What can hang from each mark:
fene: girol kefod
nofib: bozuk girol goko pamod pemavo
vifub: rupa zogo
goko: kefod nofib pamod
zogo: girol pamod sular vifub
girol: goko pemavo
rupa: fene pemavo
pamod: bozuk goko rupa
pemavo: fene girol pamod sular
kefod: fene vadi
bozuk: girol goko kefod pamod
vadi: goko sular
sular: girol pemavo vadi zogo

Each row was made from one small tree. The marks that hang from a mark follow it in brackets, in alphabetical order. Every link used is in the known rows. Write each row's tree.
Each row is shifted at random along 8 fixed directions that mean nothing.
Known rows:
sular(girol(goko(nofib)) pemavo(fene)): [124 168 -70 -312 505 -226 -247 -134 -102 188 10 187 -112 83 67 -58 305 -151 -351 247 125 217 -280 -111 -20 -37 187 152 30 -233 213 -190 -146 -220 -287 -350 -81 346 -103 -396 -118 40 -54 -270 223 192 -316 120 47 35 208 56 129 -161 27 271 -48]
girol(pemavo(fene pamod(bozuk) sular(vadi(goko)))): [229 117 71 35 -155 -56 -10 -87 -23 -167 154 57 220 -50 -216 149 -189 -62 -131 -225 66 -38 262 99 15 -165 51 187 -36 -270 -109 -375 17 136 89 249 -163 243 68 264 39 282 72 345 374 370 131 57 273 78 1 -241 126 -21 380 -499 78]
vifub(rupa zogo(girol sular)): [9 132 -350 111 173 58 78 -91 -313 132 83 142 -285 43 144 -211 167 -81 -71 157 20 98 -22 248 97 -3 98 20 144 53 109 12 189 67 -85 -288 82 -74 -10 -292 -14 -262 -120 -25 -113 -306 -160 195 -174 -207 41 159 -27 266 -132 92 -424]
nofib(pamod pemavo(fene(kefod) girol)): [24 107 19 77 -122 -43 212 94 -72 -145 100 32 27 -340 -218 22 -143 76 91 -81 -88 119 262 -157 119 17 -85 283 -88 62 84 -225 63 26 -11 50 77 -8 4 277 308 -58 -79 230 134 -182 -2 95 -241 -167 210 -58 -32 77 -193 -183 -152]
goko(nofib(bozuk) pamod): [-70 251 83 32 -155 161 171 104 28 81 13 246 81 -357 -103 -241 354 130 -48 59 -150 5 -73 -385 63 286 -448 14 80 416 -257 286 301 -296 -222 234 121 -220 -371 196 243 38 -302 110 -124 -317 -41 -84 114 4 250 -298 -396 235 -313 -130 -64]
sular(girol pemavo(fene pamod) vadi zogo): [281 404 -47 -224 85 114 327 -139 73 119 192 292 106 14 -175 -218 95 -112 -221 267 -60 206 299 -45 -25 189 -186 315 122 -217 -153 -218 8 -30 -99 100 -78 313 -195 3 132 338 -112 277 421 64 -31 160 304 87 44 -373 -95 325 31 -398 -386]
vadi(goko(nofib) sular(girol pemavo)): [193 218 250 -66 81 102 -259 -18 -59 130 -56 52 295 111 142 29 364 -14 63 47 7 -83 -245 -90 -35 18 9 21 -44 37 154 301 157 -354 -252 64 -278 -20 -77 -7 -66 124 -70 -51 -77 126 -127 -64 287 -102 -162 -136 83 13 105 200 386]
pemavo(girol sular(vadi(goko))): [-22 -212 48 -86 -102 -145 -60 194 58 -106 -74 -235 202 -263 -3 182 12 127 133 -87 -149 -200 -8 -65 63 -135 -212 -12 -106 76 216 191 80 -136 182 250 -158 -13 25 137 -78 76 -47 -8 -44 45 -226 2 -57 -43 -52 -117 112 -14 113 -44 332]
vadi(goko(nofib) sular(girol(pemavo(pamod(rupa))))): [46 61 -258 -89 -66 -57 232 38 35 -40 -7 -93 -230 -93 60 35 -5 -122 -182 -108 -10 -2 272 228 130 -109 -92 -65 234 -99 -174 -160 31 327 197 251 302 -119 40 -285 -52 -79 106 255 185 -238 -68 220 77 53 -84 -2 -13 314 54 -330 -371]
girol(goko(pamod(bozuk))): [216 -131 32 -65 164 -123 -175 -158 64 386 -230 144 186 309 73 -7 -59 -318 -287 118 261 -226 -201 328 -237 -432 427 -6 333 -270 64 -163 157 -180 53 -153 -188 290 128 -416 -290 426 49 -85 100 755 14 153 501 -38 -284 -70 281 -267 482 -8 198]
fene(girol kefod(vadi(goko sular))): [75 258 172 -256 85 388 131 -91 -14 -76 9 -84 -254 -164 -68 -146 169 -179 69 -9 -229 -35 239 -94 183 47 -364 -137 -176 -191 -89 67 -56 37 -48 259 -105 90 -104 5 -188 132 -214 274 224 194 197 -121 207 -34 -101 -393 -229 433 8 -416 -291]
nofib(girol pamod(goko)): [24 -148 30 -36 -12 -139 10 -11 -116 -47 -30 -227 11 4 13 106 -23 -34 -34 -156 105 -19 -12 49 56 -59 95 51 -73 -125 217 26 -17 146 13 -49 153 -161 92 43 73 -70 66 -89 -67 44 -82 46 -116 -69 -31 260 216 -36 -42 115 269]
kefod(fene(girol(goko)) vadi): [-28 -272 24 -182 77 -66 -112 191 210 95 -74 -252 -23 -145 159 156 227 20 -9 189 34 -351 -142 69 -109 -64 -67 -163 -19 74 -65 388 -38 -157 198 75 14 -24 4 -121 -305 52 -37 -240 -166 47 -167 -170 74 92 -255 -113 78 111 121 -7 88]
girol(goko(nofib) pemavo(fene(kefod))): [-179 -243 -19 -284 9 -157 -23 349 374 -158 -151 49 -122 -398 -182 243 -316 -205 -194 -173 -12 -175 72 -169 -15 -411 -144 -11 81 -74 -82 -320 -89 -37 255 223 0 292 -86 -17 -165 211 33 109 341 216 53 -29 -36 26 79 -280 26 -267 111 -301 -78]
vadi(goko(pamod(bozuk(girol(pemavo))))): [44 78 -269 196 -93 -192 107 82 -28 -49 67 51 7 -177 109 110 100 134 -13 42 63 -49 -8 214 20 -8 138 83 87 227 -150 -9 137 95 82 -3 159 -232 43 -23 89 -176 14 38 -85 -307 -214 73 -118 -21 -17 102 39 126 -45 66 -65]
fene(girol(goko(nofib pamod) pemavo)): [24 82 165 -423 285 116 -97 -168 62 -3 209 -67 -421 91 -8 -158 552 -154 -234 -138 -80 80 -205 -101 154 164 -430 -282 -77 -121 -89 118 -288 -5 -169 211 233 57 -280 -286 -307 -39 18 -103 183 193 -120 -213 390 397 3 -98 -278 266 183 -282 -169]
vadi(goko(pamod) sular(girol pemavo zogo)): [-18 -318 -164 -308 44 -178 215 286 437 145 -122 1 3 -170 113 271 9 -130 -45 110 -32 -271 22 118 -75 -223 -98 13 281 120 -100 142 70 -99 292 220 26 120 -13 -254 -311 197 137 0 56 16 -268 88 86 155 -402 -204 131 105 217 2 1]
kefod(fene(girol) vadi(goko(nofib(pemavo) pamod(bozuk)))): [182 22 88 108 -120 37 33 57 -27 64 66 -177 207 -100 171 175 221 93 -73 57 238 -211 100 237 -5 64 87 77 118 -112 -307 331 96 33 14 110 152 -232 -48 160 161 -79 93 12 -156 -218 -98 -126 132 55 -126 18 94 298 -62 -188 3]
nofib(bozuk(goko(kefod(vadi(sular(pemavo(fene)))))) girol): [259 329 56 239 -17 36 -90 -76 -381 -136 77 -30 190 -265 24 -56 90 58 -17 60 136 104 188 -45 104 105 290 284 -143 -188 61 -85 154 81 -189 -70 -82 -75 61 236 399 -126 -95 132 -36 -145 -10 93 -200 -266 172 46 82 225 -261 -103 -73]
sular(pemavo(girol) vadi(goko)): [234 -65 -116 -317 296 -166 68 -121 -82 7 -159 -200 -53 62 33 -30 -155 -289 -251 75 65 170 183 187 116 -210 72 97 89 -541 231 -298 -117 195 120 7 40 247 97 -371 -65 148 122 58 290 240 -185 314 17 -38 24 44 243 20 66 -143 -120]
bozuk(girol(goko pemavo) pamod): [37 -82 22 -23 -125 55 45 0 2 -503 376 -218 -185 -4 -205 258 -213 -76 22 -509 45 77 240 121 195 -7 -90 57 -265 -304 -100 -361 -356 581 191 274 248 -44 40 316 64 -147 323 233 284 55 171 -162 -74 203 -7 138 77 95 152 -429 -51]
girol(goko(nofib pamod(bozuk(kefod) rupa))): [-55 251 16 192 -440 131 137 115 -11 -266 225 -114 -15 -205 -78 35 168 166 -148 -362 51 -151 250 47 75 204 -218 -120 75 136 -461 137 61 377 92 354 314 -462 -127 258 240 -207 -59 238 -88 -494 206 -155 193 127 3 54 -225 386 -158 -414 -96]
rupa(fene pemavo(sular)): [112 79 507 -209 45 328 -73 -262 2 -325 592 -150 -252 154 -239 222 313 42 74 -459 -11 139 206 -142 163 459 -436 -100 -425 -194 -367 56 -506 291 -117 380 245 82 -244 442 -145 -67 259 161 275 172 317 -536 298 532 -135 -169 -263 416 323 -604 -85]
bozuk(girol(goko(kefod) pemavo) pamod(rupa(fene))): [56 24 86 114 -243 33 -14 115 -15 -211 173 -134 -72 -146 -109 167 103 27 -4 -271 55 -177 178 129 -7 38 -83 -42 -98 121 -139 12 44 207 214 292 239 -232 10 131 -12 -130 37 126 -29 -173 105 -116 130 50 -152 1 -101 300 90 -330 -35]
vifub(rupa(fene(girol(pemavo(pamod)))) zogo(sular(vadi))): [98 20 70 -530 461 80 39 -264 -90 319 -110 277 -494 -90 -214 -233 300 -475 -329 128 -121 119 -68 -177 105 -142 -436 14 -49 -158 281 -224 167 -388 -133 20 53 485 -316 -434 -467 327 -279 48 414 565 -146 114 317 38 147 -514 -189 205 198 -257 -271]
goko(kefod(vadi) nofib): [139 38 132 25 174 -56 -277 -147 -322 224 -180 -82 82 25 154 -146 158 -90 -270 188 219 -11 -80 81 52 -166 270 43 144 -490 280 67 111 -213 -163 -227 -182 182 -22 -305 124 -69 -54 -246 -63 164 -172 114 76 -111 199 140 102 -14 -164 69 -3]
vadi(goko sular(pemavo(fene girol pamod(rupa)))): [199 341 -286 94 43 -199 19 -30 -240 127 -3 206 85 -153 5 -40 141 54 -54 208 -85 88 39 54 -25 -55 196 277 75 206 167 -189 267 -175 -78 -149 -138 68 124 -150 57 -22 -198 151 108 -176 -262 329 -3 -226 107 -39 41 101 49 138 -134]
goko(kefod(vadi) nofib(pemavo)): [17 -133 272 -291 179 35 -100 43 -28 104 -287 -196 -109 -333 4 -91 199 -206 -215 52 29 -62 -39 -200 131 -108 -273 -164 59 -223 75 125 102 -253 -35 196 143 94 -270 -179 -39 93 -44 -22 56 157 -88 9 64 33 142 -209 -114 83 -131 -250 -55]
zogo(pamod(goko) sular): [32 -42 297 -89 -130 68 -89 35 -217 -206 -95 -148 2 6 -162 -77 -129 -225 -113 -397 -34 -62 111 -135 169 -196 -299 -51 -143 -385 296 54 134 118 -11 126 -68 -60 7 238 56 96 -119 104 5 207 259 23 200 -142 90 5 83 -97 -42 -79 375]
pamod(bozuk goko(kefod)): [-151 44 -247 -35 -28 -195 122 184 119 65 -204 162 -79 -438 22 53 -45 42 -206 123 40 -135 27 -12 -39 -180 107 -4 172 153 -189 -91 170 -66 57 -118 36 20 -94 -65 -22 57 -193 26 73 -118 -47 78 -118 -122 95 -107 12 -54 -148 67 -144]
nofib(bozuk girol goko pamod(rupa) pemavo(fene)): [23 -90 170 306 -203 -206 -293 -77 -359 -331 285 -236 272 -129 7 470 88 308 234 -495 281 73 -122 -156 27 267 455 287 -533 115 215 46 -51 195 -226 -183 179 -444 164 761 335 -286 236 -137 -257 -135 -61 -239 -394 -75 97 471 386 -159 -60 374 758]
rupa(fene(girol(goko(nofib(bozuk))) kefod) pemavo): [38 76 -22 -83 140 -114 78 51 120 216 -186 216 -86 -221 60 -6 87 -67 -211 217 113 -55 28 -89 -78 -104 65 133 204 23 -107 -16 120 -177 -20 -135 80 61 -71 -266 17 112 -206 -77 41 -10 -68 30 35 -152 84 -161 -25 63 -224 63 -183]
nofib(bozuk(kefod) girol(pemavo) pamod(goko)): [145 305 44 241 -192 145 36 -59 -158 -58 -15 159 269 -212 -76 -15 -39 -11 103 -90 112 -9 12 -58 -35 -3 301 229 -132 98 -7 -182 261 -14 -180 -40 -43 -192 -14 382 290 178 -109 262 54 166 187 -16 -38 -349 -5 -92 135 -3 -79 -45 184]
pamod(bozuk goko(nofib(girol))): [-84 143 -158 226 -239 -186 140 109 -188 -241 -133 76 154 -318 -31 84 -455 74 -179 -182 172 129 278 -60 155 -187 191 313 -7 -395 53 -278 140 300 -51 -163 101 -185 -12 379 576 -121 -62 129 141 -277 84 131 -393 -420 469 204 281 -181 -546 68 90]
vifub(rupa(fene(kefod) pemavo(sular)) zogo(girol pamod)): [-35 -98 372 -163 -2 228 11 40 -98 -168 252 114 -214 -249 -345 220 2 -141 77 -364 -85 -27 196 -232 210 -43 -457 176 -326 -167 156 -6 39 -156 -26 157 -46 253 -264 413 -107 45 -101 144 209 201 184 -309 69 -41 93 -345 -112 196 42 -297 36]
pemavo(fene sular(girol)): [128 240 225 -60 174 38 -162 -184 -162 91 144 158 35 86 -104 -135 244 12 -9 85 -89 123 -71 -160 23 67 -72 104 -162 -106 200 -37 1 -244 -251 -101 -206 228 -69 22 -49 90 -170 -25 157 279 -19 4 169 -49 95 -144 -28 23 140 -35 43]
rupa(pemavo(fene(kefod(vadi(goko))) girol)): [366 225 94 260 -85 2 3 -12 -308 -196 86 -229 320 -32 7 32 -187 58 8 42 115 52 441 235 63 -24 218 285 -2 -414 104 -58 16 213 107 26 -144 -13 232 123 440 -123 12 171 20 -234 45 117 -51 -282 51 132 128 228 -175 -282 -139]
girol(pemavo(fene(kefod) sular(zogo))): [32 196 87 55 -190 -12 126 111 139 -133 36 66 -28 -179 -112 -145 -41 13 -95 -49 -119 -65 299 -74 -6 -31 -232 -41 125 26 -141 -62 79 97 140 246 17 -4 1 -10 127 37 -133 243 140 -173 162 86 134 -17 -21 -194 -187 181 -51 -408 -239]
vifub(zogo(pamod sular(girol))): [-116 -103 -93 -53 -71 29 225 245 87 140 -140 249 -15 -279 -55 -64 -58 -116 29 89 -128 -162 6 -84 38 -212 -280 103 148 147 142 137 382 -267 59 14 -104 44 -153 53 -29 147 -224 70 -42 -52 -73 96 -37 -221 -12 -281 -6 32 -119 50 -29]
vifub(rupa zogo(girol(goko pemavo(fene pamod)))): [190 165 -28 214 -86 79 -67 50 -143 -165 400 -33 101 104 -52 -40 256 60 26 -119 9 -69 9 214 -32 169 -77 -18 -11 278 -37 140 87 78 63 205 35 -184 38 35 62 -175 -11 90 -124 -318 -55 -46 182 -2 -173 57 -143 320 217 -325 -85]
goko(pamod(bozuk(girol(pemavo(sular(zogo))) kefod))): [-158 -88 -57 5 -63 -258 8 -11 37 -156 193 133 -262 -351 -97 274 22 92 -79 -198 32 -26 12 -34 146 -164 37 155 -141 -120 13 -282 -65 67 58 -86 96 133 -119 139 -53 -130 59 -9 270 157 -126 -99 -193 160 149 3 111 -21 28 -10 28]
rupa(fene(kefod(vadi(sular(girol(goko) zogo)))) pemavo): [-74 -194 -107 -96 -19 -246 148 262 127 -175 -90 -101 -128 -460 73 290 -169 14 -136 60 94 -130 343 -96 65 -85 -58 167 -16 -251 -1 53 -29 159 271 39 81 47 18 -3 111 -102 -14 -108 35 -353 -99 -32 -334 -64 48 -70 124 189 -382 14 -108]
vadi(sular(girol zogo(pamod))): [-89 -30 -517 -67 136 -218 362 97 100 314 -117 262 -282 -158 200 -121 84 -73 -134 439 -40 -32 39 154 -3 -113 68 104 387 136 -15 4 218 -54 102 -243 67 61 29 -510 -116 -35 -129 -80 -39 -274 -340 338 -180 -31 -71 -33 12 212 -161 251 -459]
fene(girol(goko) kefod): [133 -34 466 -229 -85 271 31 8 240 -59 -88 -310 -17 224 -98 -170 -19 -263 -14 -237 -123 -246 204 91 -6 -162 -391 -348 47 -265 -3 178 -69 142 235 461 7 -55 74 -179 -247 290 -77 178 73 421 363 -76 599 -8 -414 -221 -94 201 272 -559 79]
rupa(pemavo(fene girol pamod(bozuk goko) sular)): [184 192 116 47 -82 -156 36 -69 21 17 389 -114 12 -42 -38 65 595 345 -45 -7 -81 -123 -5 126 -33 292 -266 -99 43 447 -319 295 -27 -25 48 217 232 -197 -68 7 -89 -106 -82 78 -38 -213 -167 -112 349 337 -211 -39 -211 398 353 -314 -39]
bozuk(girol(goko pemavo(fene)) kefod(vadi) pamod): [108 394 -171 -122 280 188 -69 -123 -140 -58 400 238 -299 -309 -169 50 499 -29 15 199 -66 86 -174 -86 19 230 24 171 -298 295 -203 -300 -153 -146 -196 -91 -40 240 -255 101 -179 -9 -131 145 321 148 -129 -199 -67 199 82 -272 -245 288 202 -201 -430]
zogo(sular(pemavo vadi) vifub): [46 -211 14 12 -123 -232 -193 108 -78 69 -290 -181 219 8 237 86 -79 -22 -105 -82 122 -177 -6 154 -84 -287 127 28 138 -111 317 187 253 -70 186 -71 -123 -114 191 -106 -4 48 85 -134 -222 -38 -176 205 62 -165 -62 142 321 -162 8 215 373]
nofib(bozuk(girol kefod(vadi)) goko): [18 -409 -74 209 -168 -151 -32 163 51 -125 60 -402 187 -178 130 503 -175 117 161 -101 283 -333 87 367 -70 -192 467 108 5 -4 -78 12 -46 279 376 -12 95 -194 256 182 26 -101 289 -45 -196 42 -90 -67 -326 4 -318 275 395 17 143 -42 195]
pemavo(pamod sular(girol vadi zogo(vifub(rupa)))): [3 -272 191 -264 -125 -25 68 22 112 -52 58 -205 46 -20 -108 120 -116 -110 -114 -305 -72 -112 286 48 51 -174 -331 20 32 -302 186 28 8 86 317 296 13 132 -2 -8 -140 220 121 104 204 236 -9 51 283 69 -114 -136 131 167 250 -441 142]
pemavo(fene girol(goko(pamod))): [205 400 122 8 191 -48 -77 -140 -410 -38 101 36 -9 -4 -116 -480 368 -22 -208 111 -144 270 -16 -236 132 235 -286 52 -81 -65 316 70 104 -108 -260 -14 -7 -46 -63 -197 273 -149 -347 -75 -33 -191 -134 192 128 -151 356 76 -277 215 -250 -71 -83]
girol(goko(pamod) pemavo(fene)): [0 -141 -290 -3 -97 -55 90 232 342 -93 307 43 -3 -90 -15 293 -4 63 -15 -53 77 -214 38 267 -154 -13 102 3 176 318 -474 -109 -171 163 260 233 98 61 31 62 -169 12 269 115 84 -126 -84 -125 76 335 -300 -97 -48 113 426 -368 -318]

Which tree is each row?
[131 73 -290 38 111 62 123 -4 32 190 -34 94 49 -299 156 119 124 -18 15 260 120 -90 -22 208 -32 -72 279 115 239 175 -380 -137 129 -14 3 -22 123 -10 -99 -17 14 122 89 258 121 32 -160 83 -153 -41 -105 -182 89 181 119 -223 -386]  kefod(vadi(goko(nofib(bozuk(girol) pemavo(sular)))))
[220 255 78 -98 216 109 -67 -54 -112 216 -134 19 7 -70 35 -371 263 -162 -189 375 -42 -73 30 30 -55 -57 -34 -66 132 -141 81 94 159 -253 -59 -5 -183 173 -21 -371 -55 157 -319 -10 34 161 -39 147 281 -175 -10 -232 -164 259 -5 -264 -322]  pemavo(fene(girol(goko(kefod(vadi)))))
[247 41 -62 93 -156 84 17 119 2 36 70 -19 316 -153 -8 294 7 27 6 62 124 -218 176 226 -163 3 154 199 92 106 -297 64 151 -73 153 183 -56 17 6 266 50 135 95 228 16 -114 -9 -77 184 18 -188 -198 35 213 219 -279 -85]  kefod(vadi(goko(pamod(rupa(pemavo(fene))))))
[136 136 -21 -66 247 -69 -125 -395 -179 216 390 137 -263 212 105 34 602 100 -117 65 76 77 -229 179 34 198 103 4 -35 4 -58 85 -106 -100 -199 -256 95 122 -117 -233 -306 -85 24 -153 84 201 -223 -133 283 308 -119 51 1 276 345 73 -79]  vifub(rupa(pemavo(pamod(bozuk) sular(zogo(girol)))))
[-53 -31 181 -184 -78 146 82 145 32 -313 145 -253 -15 -191 -13 18 138 2 62 -185 -120 -83 197 -88 180 170 -415 -148 -200 -200 -14 366 -106 151 98 351 -26 -114 -152 210 -12 -35 -25 -1 -28 -142 22 -195 43 93 -117 -87 -131 373 -118 -279 78]  sular(vadi(goko(kefod)) zogo(girol))
[122 -26 230 95 -134 -19 -119 112 -165 -390 19 -329 25 -216 -88 178 -169 -65 91 -252 -25 -104 316 28 179 -176 -94 33 -264 -304 192 -59 17 202 208 294 -69 -52 178 193 95 -128 18 174 57 -6 94 3 -107 -147 1 -27 78 132 -18 -322 128]  bozuk(girol(pemavo(fene(kefod(vadi(goko sular))))))
[148 332 -139 99 -188 233 275 132 -78 -138 212 36 -96 13 -36 -278 4 -91 -44 -39 -78 -47 371 215 88 17 -186 23 203 -58 -201 19 103 338 96 135 6 -156 93 28 138 -36 -151 333 -39 -339 216 161 195 -118 -151 -72 -136 408 -47 -404 -506]  zogo(girol(goko) pamod sular(pemavo(fene(kefod))))
[238 -36 527 -27 -170 18 -176 61 -94 -151 124 -307 296 -137 -165 191 98 89 -14 -202 30 -209 198 -32 47 -53 -201 106 -211 -313 165 240 17 -163 74 272 -173 85 -17 358 113 59 -47 28 36 171 47 -211 316 16 -18 -118 38 149 114 -338 331]  rupa(pemavo(fene(girol) pamod(goko(kefod(vadi)))))
[33 155 102 -395 115 6 -39 -30 187 77 -95 253 -54 -388 -197 84 210 -104 -192 33 -126 -75 -41 -324 -65 -26 -336 -1 -184 81 -174 -131 117 -324 -55 196 -13 265 -346 162 -349 527 -260 217 434 456 64 -127 345 34 50 -692 -50 22 287 -280 76]  pamod(bozuk rupa(pemavo(fene sular(girol(goko) vadi))))
[-121 229 -55 30 -111 -164 -57 -8 -186 -51 -41 -4 -144 -241 29 -135 425 139 -273 -132 11 23 -168 -279 83 240 -203 -132 -36 260 -48 221 182 15 -188 2 311 -423 -162 -29 152 -212 -279 -115 -199 -446 -103 -8 32 20 297 138 -160 104 -361 213 212]  girol(goko(nofib(pamod(bozuk rupa))))
[-209 -199 -314 -286 52 -160 166 233 164 58 -137 28 -263 -379 -17 205 7 -103 -220 -38 -32 -86 1 -42 57 -159 -156 -10 197 139 -161 -74 26 -11 147 87 241 39 -166 -157 -166 -27 13 23 124 -189 -224 66 -119 126 117 -56 -59 35 -55 -8 -206]  vadi(goko(nofib pamod(rupa)))
[-26 -561 -150 78 -65 -396 -35 136 172 112 51 -255 -136 17 152 616 -234 148 8 -86 258 -300 193 488 -76 -405 436 173 196 -104 73 -90 -125 136 450 -167 107 132 373 -257 -251 -241 300 -214 -97 -52 -269 25 -191 94 -265 277 409 -17 244 119 -62]  vifub(rupa(fene(girol kefod) pemavo(sular)))
[-140 8 -340 -282 222 -230 30 157 276 75 67 95 -172 -155 305 91 373 105 -118 209 -15 -28 -206 12 -153 154 25 -69 125 372 -149 242 -136 -34 70 -199 114 -81 -85 -313 -231 -59 54 -260 -38 -375 -354 -45 -71 145 -182 65 26 132 -16 298 -133]  sular(girol(goko) pemavo zogo(vifub))
[-21 -152 1 -190 105 -135 197 109 114 7 -246 130 -186 -312 -180 161 -439 -246 -197 25 73 61 349 -119 36 -297 -27 253 78 -319 32 -407 5 12 176 -44 91 335 -30 -74 44 159 -23 115 328 128 116 117 -183 -155 203 -204 65 -93 -211 -122 -259]  rupa(fene(kefod) pemavo)
[117 119 35 -67 136 2 -51 2 -158 129 -79 44 -4 -108 -41 -150 177 -126 -187 86 22 -13 -46 -16 10 -80 37 60 138 -39 133 -31 115 -150 -93 -67 -91 112 -57 -206 57 -5 -154 -39 -15 56 -96 128 97 -72 80 41 -103 73 -79 8 -109]  bozuk(goko(kefod pamod))
[91 114 210 -49 112 33 35 -205 -173 99 121 -70 -208 69 -57 -209 497 -41 -119 -11 -28 102 -123 -72 144 220 -296 -75 10 91 -9 160 59 -19 -135 91 346 -219 -166 -232 11 -133 -115 -39 -94 -6 -127 31 169 175 82 91 -229 293 -73 -102 -2]  goko(nofib(bozuk(girol pamod)))
[60 351 -247 73 20 -72 203 -19 -252 -69 -100 220 10 -393 -41 -204 -38 -25 -157 40 17 278 131 -326 77 135 87 296 51 60 76 -296 185 129 -255 -198 113 -115 -75 175 556 -49 -153 214 117 -383 -15 277 -400 -282 395 86 -3 23 -526 141 -183]  nofib(goko pamod pemavo(sular(zogo)))
[98 288 158 -154 71 230 14 75 -114 17 -328 74 64 -461 -59 -328 13 -215 -184 120 -66 40 115 -319 136 -122 -248 36 19 -310 99 -48 254 -239 -184 138 -85 83 -284 53 284 216 -305 215 206 69 96 77 49 -381 356 -383 -135 108 -409 -306 -217]  fene(girol(goko(kefod(vadi) nofib(pemavo))))
[-99 238 -414 71 -10 28 228 33 -187 -40 83 287 -304 -282 79 -220 -24 -14 -31 54 -132 180 166 81 151 -56 -67 129 88 51 -21 -192 155 105 -8 -209 51 -30 -39 -21 117 -127 -84 196 134 -314 -55 205 -210 -220 250 -41 -90 209 -186 -85 -582]  zogo(girol(pemavo(sular)) pamod vifub)
[134 327 -97 87 132 209 -13 -103 -175 137 108 108 74 51 173 -109 231 2 13 168 119 65 -25 186 10 93 322 70 148 -72 -118 38 -20 -8 -240 -137 -106 -10 -67 -109 123 -88 14 22 9 -47 -79 -10 17 -121 -76 83 -43 259 -49 -82 -333]  vadi(goko(kefod nofib(girol)))
[118 360 27 -68 191 138 -100 -191 -364 -255 155 13 -209 -25 74 -73 238 -114 -97 -207 -26 313 156 -134 141 301 -93 12 -200 -78 35 19 -60 230 -173 -29 108 -135 -49 -42 119 -225 17 113 87 -353 76 -32 -18 -87 135 115 -168 360 -216 -47 -144]  vadi(goko sular(zogo(vifub(rupa(pemavo)))))
[42 244 97 246 -270 164 175 45 -234 -98 91 67 -18 -134 -132 -104 1 -37 -65 -167 30 -10 385 46 21 105 -170 104 56 159 -126 58 337 140 119 91 175 -299 30 98 221 -83 -199 249 -140 -382 265 80 122 -227 53 -38 -206 396 -220 -306 -178]  zogo(pamod(bozuk(kefod)) vifub(rupa(fene)))
